Here is a tiny trained network, its code and every weight. The questions are about switching its units off for an input and a target symbol, where a switched-off unit gives its printed mean instead of its output.

import numpy as np


def w(rows, s, z=0):
    codes = np.array(rows[::2]) - 128.0
    scale = np.full(codes.shape[1], s)
    scale[-1] = z or s
    return codes * scale


def f(y):
    return np.maximum(y, 0)


def softmax(a):
    e = np.exp(a - a.max(-1, keepdims=True))
    return e / e.sum(-1, keepdims=True)


def log_softmax(a):
    a = a - a.max(-1, keepdims=True)
    return a - np.log(np.exp(a).sum(-1, keepdims=True))


def net(x, mask):
    ids = ['ΛΠΦβγδζμξστ'.index(c) for c in x.split()]
    T = len(ids)
    res = E[ids] + P[:T]
    u = 0
    for l in range(2):
        r = res
        for j in range(2):
            rows = slice(3 * j, 3 * j + 3)
            q, k, v = (r @ M[l][rows].T for M in (Q, K, V))
            z = softmax(np.where(np.tri(T) > 0, q @ k.T / 3**0.5, -1e9)) @ v
            o = O[l][rows]
            res = res + np.where(mask[u + j], z, o[:, -1]) @ o[:, :-1]
        u += 2
        y = f(res @ A[l][:, :-1].T + A[l][:, -1])
        res = res + np.where(mask[u : u + 4], y, B[l][:, -1]) @ B[l][:, :-1]
        u += 4
    return log_softmax(res[-1] @ U[:, :-1].T + U[:, -1])


Q, K, V, O, A, B = {}, {}, {}, {}, {}, {}
E = w([
[87,204,197,95,94],'Λ',
[112,196,90,195,176],'Π',
[108,128,90,131,150],'Φ',
[134,133,95,176,136],'β',
[97,124,79,113,175],'γ',
[171,167,174,103,158],'δ',
[65,142,83,127,248],'ζ',
[92,156,99,148,131],'μ',
[5,111,149,109,101],'ξ',
[101,92,211,128,54],'σ',
[167,63,170,74,99],'τ',
],0.014)
P = w([
[114,145,2,41,34],'0',
[110,137,62,93,61],'1',
[112,132,92,120,68],'2',
[117,135,118,138,84],'3',
[113,128,134,141,100],'4',
[96,127,142,115,124],'5',
[109,126,159,134,126],'6',
[114,117,171,147,131],'7',
[129,117,188,174,119],'8',
[113,115,191,141,152],'9',
[116,96,199,155,149],'10',
[121,101,217,170,140],'11',
],0.0071)
Q[0] = w([
[163,158,113,193,73],'L0H0',
[130,97,123,107,106],'L0H0',
[52,97,134,36,159],'L0H0',
[123,147,110,226,92],'L0H1',
[48,160,164,200,139],'L0H1',
[93,161,1,112,72],'L0H1',
],0.0076)
K[0] = w([
[1,157,81,124,147],'L0H0',
[102,70,105,91,123],'L0H0',
[173,153,178,150,106],'L0H0',
[52,82,183,64,81],'L0H1',
[93,154,235,150,146],'L0H1',
[61,172,96,105,98],'L0H1',
],0.0099)
V[0] = w([
[210,65,180,65,113],'L0H0',
[125,110,15,153,142],'L0H0',
[107,95,130,87,175],'L0H0',
[1,130,183,104,119],'L0H1',
[155,121,160,145,121],'L0H1',
[132,161,27,116,54],'L0H1',
],0.0073)
O[0] = w([
[209,107,121,207,77,3],'L0H0',
[84,101,3,91,84,171],'L0H0',
[165,164,105,90,58,137],'L0H0',
[25,61,197,183,159,250],'L0H1',
[154,166,175,70,115,81],'L0H1',
[60,157,49,65,50,175],'L0H1',
],0.0058,0.0041)
A[0] = w([
[60,46,108,226,89,121],'L0N0',
[8,71,136,198,227,115],'L0N1',
[131,54,125,2,38,140],'L0N2',
[64,195,194,92,228,254],'L0N3',
],0.0065,0.0069)
B[0] = w([
[2,163,160,118,96,160],'L0N0',
[68,94,152,229,110,212],'L0N1',
[64,36,168,114,181,151],'L0N2',
[146,156,135,249,3,247],'L0N3',
],0.0069,0.014)
Q[1] = w([
[249,137,155,47,222],'L1H0',
[107,83,162,104,136],'L1H0',
[197,73,68,33,214],'L1H0',
[147,162,82,76,17],'L1H1',
[125,95,206,162,74],'L1H1',
[59,106,171,179,75],'L1H1',
],0.011)
K[1] = w([
[65,170,8,130,184],'L1H0',
[112,84,123,148,162],'L1H0',
[83,111,56,116,95],'L1H0',
[107,142,95,89,78],'L1H1',
[148,89,193,169,81],'L1H1',
[129,174,198,135,123],'L1H1',
],0.012)
V[1] = w([
[44,69,239,82,79],'L1H0',
[114,75,31,202,197],'L1H0',
[121,254,100,152,71],'L1H0',
[120,103,161,100,9],'L1H1',
[75,147,151,233,95],'L1H1',
[33,159,78,181,116],'L1H1',
],0.008)
O[1] = w([
[55,156,253,104,241,227],'L1H0',
[78,12,4,188,78,99],'L1H0',
[87,254,110,167,51,150],'L1H0',
[123,99,28,74,137,190],'L1H1',
[90,84,122,115,40,254],'L1H1',
[136,52,209,98,70,227],'L1H1',
],0.0071,0.023)
A[1] = w([
[125,37,55,141,98,79],'L1N0',
[74,92,138,117,144,254],'L1N1',
[131,125,127,177,250,146],'L1N2',
[128,130,2,146,90,141],'L1N3',
],0.0083,0.0088)
B[1] = w([
[57,145,177,98,221,154],'L1N0',
[255,183,129,72,110,252],'L1N1',
[146,109,97,30,107,134],'L1N2',
[118,171,39,132,195,147],'L1N3',
],0.0089,0.025)
U = w([
[88,193,147,105,117,152],'Λ',
[112,184,79,101,108,18],'Π',
[107,132,116,88,138,20],'Φ',
[114,150,106,82,138,25],'β',
[93,118,122,91,158,35],'γ',
[253,154,62,149,50,236],'δ',
[12,93,139,136,180,46],'ζ',
[118,167,102,38,102,255],'μ',
[38,82,183,143,114,60],'ξ',
[98,192,207,107,251,22],'σ',
[198,48,117,122,143,225],'τ',
],0.0078,0.0077)

Each question gives the input, a string of symbols that net reads in full, and the target symbol t.
The units are the heads (3 rows each of Q, K, V and O) and the neurons (one row each of A and B). Each row of codes is followed by its name. A weight is (code - 128) times the scale printed after its matrix; where a second scale follows, it is the last column's (O, A, B and U).
mask holds one flag per unit, layer by layer, with each layer's heads first. A switched-off unit (its flag False) gives its mean, the last column of its rows in O or B, instead of its output. The means were averaged over made-up inputs and are rounded, as every weight is.
A unit's drop is (log p(t) with every unit on - log p(t) with that unit switched off) / (log p(t) with every unit on - log p(t) with every unit switched off).
The circuit of an input: a set's keep is (log p(t) with only the set's units on - log p(t) with every unit switched off) / (log p(t) with every unit on - log p(t) with every unit switched off). Starting from all 12 units, units are removed one at a time, each time the one whose removal leaves the highest keep (on an exact tie, the one counted first), for as long as the keep stays at least 0.8.
circuit, biggest first: the units of the circuit, biggest drop first
k most important neurons: the k neurons with the biggest drops, biggest first
k most important neurons of layer l: the k neurons of layer l with the biggest drops, biggest first
which heads matter: for each layer, one digit per head in row order, 1 if its drop is at least 0.15 and else 0, layers parted by /
input μ Φ δ β ζ Π Φ Π τ Π γ, target τ: which heads matter -> 00 / 10
input Φ ζ β ξ ζ ζ ζ Φ, target ξ: 3 most important neurons -> L1N0; L0N1; L0N3
input Π ζ Π Φ ζ ζ, target ζ: circuit, biggest first -> L1H0; L1N0; L0N1; L0H0
input Φ τ ζ β, target τ: most important neuron of layer 1 -> L1N0
input ζ ζ δ ζ ζ Π, target δ: circuit, biggest first -> L1H0; L1N0
input σ ζ δ ζ μ δ Φ δ, target δ: 3 most important neurons -> L1N0; L0N0; L0N2
input σ Π σ μ γ ζ ζ, target σ: which heads matter -> 01 / 10
input ζ Π Λ Φ Λ Φ δ μ, target δ: 3 most important neurons of layer 0 -> L0N1; L0N0; L0N2
input ζ ζ μ γ Π Π ξ μ Π γ, target ξ: circuit, biggest first -> L1H1; L1H0; L1N0; L0N1
input δ σ ζ, target σ: circuit, biggest first -> L1H0; L0N2
input δ ζ Π ζ γ β, target δ: which heads matter -> 01 / 11
input ζ ζ ζ ζ γ τ, target τ: 2 most important neurons of layer 0 -> L0N2; L0N3
input ζ γ τ ξ ζ μ ζ, target ξ: which heads matter -> 01 / 01
input β ξ δ ζ ξ ζ Π μ, target ξ: circuit, biggest first -> L0H1; L1H1; L0N1
input Φ ζ σ ξ γ σ δ μ, target δ: circuit, biggest first -> L1H0; L0N0; L1N0; L0H0
input ζ τ μ ζ σ ζ δ Φ ζ Π Φ, target δ: circuit, biggest first -> L1H0; L1N0; L0N0; L0H0
input ζ ζ ζ ξ ζ β, target ξ: circuit, biggest first -> L0H1; L1H0; L1N0
input ξ β ζ τ ξ σ ξ σ β μ, target σ: circuit, biggest first -> L1H0
input μ μ ζ Φ γ Π γ ζ, target ζ: 2 most important neurons of layer 0 -> L0N3; L0N1
input μ γ ζ Φ ζ γ ζ, target ξ: which heads matter -> 00 / 01
